pez: [-12   1  10 -18   2  -6 -14  24 -12  10 -13  -4  15  11  12  30   2 -10
  -1   6   4  23  -8  24  -8  34  29  -1  -4   6  19  12  12 -24   4   1
  -6  -5   1  -2 -12  12  19 -43  13 -28  -8   4  19]
Nir: [-10  -9  15 -13   1  -6  -9  20 -17  26 -12  -1  17  -8  19  21   3  -1
  -3   9   8  22  -7  26 -13  37  34   5  -3 -20  16  20  17 -34   5   7
  -5  -7  -9   1  -8   5  16 -39  16 -20  -2   5  20]
Koz: [-20   8   7 -24   3  -5 -22  33 -13  32 -10  -7  12   1  13  46   1  -9
  -2   5   4  30 -11  27  -7  39  -1   3  -3   9  24  10  11 -26   6   1
  -6  -3   3  -4 -29  13  26 -57  14 -39  -9   4  23]
vusu: [-12 -11   3 -19   3  -9 -20  26 -11  14 -13  -3  17  -3  10  45   1 -10
  -2   4   2  25 -20  22  -6  34  13   3  -1  13  20  13  10 -22   5   3
  -7  -5   3  -3 -17  11  20 -46  12 -30   7   4  19]
nozaz: [-13  16  28 -18   2 -10 -11  27 -22  17 -15   0  20   4  26  30   4 -11
   5  12  13  30  -4  37 -17  51  31   6  -6  -2  22  21  22 -43   7   4
  -9  -8  -9   1  -6  11  20 -52  21 -28 -12   6  26]
Neb: [  5  -3  -4  20  20  21 -42   6  13  -6  -9  -6  13   6  12  41   0  -7
  -2   4   3  29  -6  26  -7  39  18   0  -8  12  23  11  11 -25   6   0
  -4  -7   2  -4 -18  20  24 -53  14 -38  -3   4  22]
dip: [-10   0  17 -15   2  -8 -11  22 -15  37 -12  -2  17 -15  18  22   3  -8
   1   8   8  23 -10  26 -12  37  13   4  -2  -4  17  13  16 -32   4   2
  -8  -6  -6   0  -8  10  17 -41  15 -24   1   4  20]
kupem: [-12 -11  20 -15   1  -6 -11  26 -16  11 -12   0  12  -7  19  26   3  -9
  -3   8   9  22 -11  27 -12  38  24   5  -6   2  17  11  15 -31   5   8
  -7  -5  -7   0  -5  -4  16 -41  16 -23 -11   4  20]
Beba: [-11   8  33 -15   1  -8 -12  24 -21  27 -13   2  16 -23  25  31   5  -8
 -10  11   8  26   2  33 -16  46  27   5  -3  -4  20  20  21 -41   6  13
  -6  -9  -9   1  -6   4  18 -45  20 -22  -7   5  24]
nakan: [-15  12  12 -20   2  -7 -19  31 -13  22 -14  -4  12  13  12  35   2  -7
  -1   5   3  27 -13  25  -8  36  25   5  -5 -10  22  12  12 -26   7   0
  -6  -5   0  -3 -16   1  22 -49  14 -33  -7   5  21]
gug: [-14  -1  28 -15   1  -8  -7  25 -19  23 -17   1  15 -15  23  22   3 -14
  11  10  11  25  -2  30 -14  41  31   4   0  -5  19  14  18 -35   6   5
 -10  -9  -9   1  -4   5  17 -44  18 -21  -5   5  23]
at: [31  5]	Beba, 15
at: [-9  1 -8]	Nir, 38
at: [ 18 -21  -5   5]	gug, 44
at: [  5  -3  -4  20  20  21 -41   6  13  -6  -9]	Beba, 27
at: [ 12  12 -26]	nakan, 31
at: [ 5 24]	Beba, 47

Vete: [ 22  20 -20  16 -45 -10 -33  15]
Beba: [  1 -17   3  36 -44 -25 -33  23]
Nir: [  1 -17   3  36 -44   5 -28  39]
kupem: [ 30  22  20 -20  16 -43 -10  35]
pez: [ 21  -3 -43 -39 -12  30   1  15]
dip: [ 30 -38  12  10   0 -49  34 -29]
vusu: [-20  27 -33   5  61  -5  -9 -27]
nozaz: [  9   0 -49  34 -24 -16  41  13]
at: [ 22  20 -20  16 -43 -10]	kupem, 1
[  1 -17   3  36 -44   5 -28  39]	Nir
at: [ 10   0 -49  34]	dip, 3
at: [-45 -10]	Vete, 4

